Below is a small trained network, with its code and all its weights. Each question gives an input and a target symbol and asks what happens when units are switched off, that is, made to give their printed mean instead of their output.

import numpy as np


def w(rows, s, z=0):
    codes = np.array(rows[::2]) - 128.0
    scale = np.full(codes.shape[1], s)
    scale[-1] = z or s
    return codes * scale


def f(y):
    return y / 2 * (1 + np.tanh(0.7978845608 * (y + 0.044715 * y**3)))


def softmax(a):
    e = np.exp(a - a.max(-1, keepdims=True))
    return e / e.sum(-1, keepdims=True)


def log_softmax(a):
    a = a - a.max(-1, keepdims=True)
    return a - np.log(np.exp(a).sum(-1, keepdims=True))


def net(x, mask):
    ids = ['ΔΘΞεζψ'.index(c) for c in x.split()]
    T = len(ids)
    res = E[ids] + P[:T]
    r = res
    for j in range(2):
        rows = slice(2 * j, 2 * j + 2)
        q, k, v = (r @ M[0][rows].T for M in (Q, K, V))
        z = softmax(np.where(np.tri(T) > 0, q @ k.T / 2**0.5, -1e9)) @ v
        o = O[0][rows]
        res = res + np.where(mask[j], z, o[:, -1]) @ o[:, :-1]
    y = f(res @ A[0][:, :-1].T + A[0][:, -1])
    res = res + np.where(mask[2:6], y, B[0][:, -1]) @ B[0][:, :-1]
    return log_softmax(res[-1] @ U[:, :-1].T + U[:, -1])


Q, K, V, O, A, B = {}, {}, {}, {}, {}, {}
E = w([
[116,117,197,106,65,119,89,152],'Δ',
[17,113,116,168,86,98,45,143],'Θ',
[167,161,106,159,179,181,52,66],'Ξ',
[232,123,131,115,56,190,5,206],'ε',
[82,128,107,42,140,96,129,254],'ζ',
[144,62,174,198,78,102,183,160],'ψ',
],0.016)
P = w([
[194,148,169,205,72,101,97,178],'0',
[146,116,159,128,170,90,128,4],'1',
[140,104,141,119,155,129,127,47],'2',
[128,128,120,98,133,132,92,60],'3',
[118,125,114,101,129,120,110,73],'4',
[116,127,114,97,122,126,115,83],'5',
[121,115,126,112,98,161,117,95],'6',
[102,127,101,76,114,125,112,120],'7',
[125,140,124,127,45,148,110,104],'8',
[133,133,121,99,72,115,174,130],'9',
],0.011)
Q[0] = w([
[80,145,114,113,179,139,103,104],'h1',
[97,131,138,88,36,110,119,236],'h1',
[126,25,170,219,16,96,1,41],'h2',
[134,27,175,139,192,154,168,36],'h2',
],0.0072)
K[0] = w([
[153,113,129,140,175,151,172,100],'h1',
[130,89,146,207,57,108,93,216],'h1',
[124,110,51,11,190,115,163,174],'h2',
[121,99,112,83,145,138,112,93],'h2',
],0.012)
V[0] = w([
[253,144,208,97,223,143,160,155],'h1',
[41,183,106,6,177,190,108,176],'h1',
[51,75,195,107,185,126,119,104],'h2',
[105,143,90,171,141,217,41,38],'h2',
],0.0067)
O[0] = w([
[153,161,112,61,56,160,159,80,100],'h1',
[103,131,128,147,1,87,77,134,7],'h1',
[114,164,167,240,138,228,125,202,132],'h2',
[195,207,116,149,158,52,49,92,95],'h2',
],0.01,0.011)
A[0] = w([
[170,216,141,134,221,182,86,118,6],'n1',
[189,206,126,233,127,74,73,102,64],'n2',
[150,96,230,193,201,229,146,182,232],'n3',
[65,61,99,161,186,97,149,3,116],'n4',
],0.0058,0.0019)
B[0] = w([
[188,65,131,105,140,1,59,124,160],'n1',
[124,113,94,139,52,131,194,58,153],'n2',
[83,205,106,185,91,102,130,116,253],'n3',
[233,119,113,190,167,189,95,255,164],'n4',
],0.008,0.013)
U = w([
[120,152,70,108,107,110,158,98,111],'Δ',
[171,10,164,105,112,132,117,167,95],'Θ',
[100,133,121,104,121,119,149,129,2],'Ξ',
[107,181,255,93,140,105,126,125,161],'ε',
[99,156,110,137,141,83,120,166,2],'ζ',
[142,178,104,129,158,150,178,136,242],'ψ',
],0.0084,0.0018)

Each question gives the input, a string of symbols that net reads in full, and the target symbol t.
The units are the heads (2 rows each of Q, K, V and O) and the neurons (one row each of A and B). Each row of codes is followed by its name. A weight is (code - 128) times the scale printed after its matrix; where a second scale follows, it is the last column's (O, A, B and U).
mask holds one flag per unit, heads first, then neurons. A switched-off unit (its flag False) gives its mean, the last column of its rows in O or B, instead of its output. The means were averaged over made-up inputs and are rounded, as every weight is.
A unit's drop is (log p(t) with every unit on - log p(t) with that unit switched off) / (log p(t) with every unit on - log p(t) with every unit switched off).
The circuit of an input: a set's keep is (log p(t) with only the set's units on - log p(t) with every unit switched off) / (log p(t) with every unit on - log p(t) with every unit switched off). Starting from all 6 units, units are removed one at a time, each time the one whose removal leaves the highest keep (on an exact tie, the one counted first), for as long as the keep stays at least 0.8.
circuit, biggest first: the units of the circuit, biggest drop first
k most important neurons: the k neurons with the biggest drops, biggest first
heads that matter: for each layer, one digit per head in row order, 1 if its drop is at least 0.15 and else 0, layers parted by /
drop of u: that unit's drop, to one decimal
input ζ Δ ε Ξ Θ Θ ψ Θ ψ Θ, target Θ: circuit, biggest first	h2; n3
input Θ ζ ε, target ζ: circuit, biggest first	n3; h1; h2
input ψ Δ ε ζ ε ψ Θ Θ, target ψ: circuit, biggest first	h1; n4
input ζ Θ ε Ξ ψ, target Θ: circuit, biggest first	h2; h1; n3
input ζ Δ Θ Δ, target Θ: circuit, biggest first	n3; h1
input ψ Θ ψ, target ζ: heads that matter	11
input Θ Δ Θ ψ Θ ψ, target ζ: circuit, biggest first	h1; h2
input ψ ψ ζ ζ ψ ψ Θ, target ψ: circuit, biggest first	h1; h2; n1
input Θ ψ ψ Θ ψ ζ ε, target ζ: heads that matter	10
input ζ ψ ε Θ Ξ, target Θ: heads that matter	00
input ψ Δ Ξ, target Δ: heads that matter	11
input ζ ε ψ Ξ, target Θ: 2 most important neurons	n3; n4
input ε ψ ζ Θ ζ Ξ Θ Δ ζ, target Δ: drop of h1	0.5
input ε ψ ψ ζ ζ ζ Ξ Θ Θ ζ, target Δ: drop of n4	0.2
input ζ Θ ψ Δ, target Θ: drop of h2	0.7
input Δ Θ Ξ, target Δ: drop of n3	-0.1
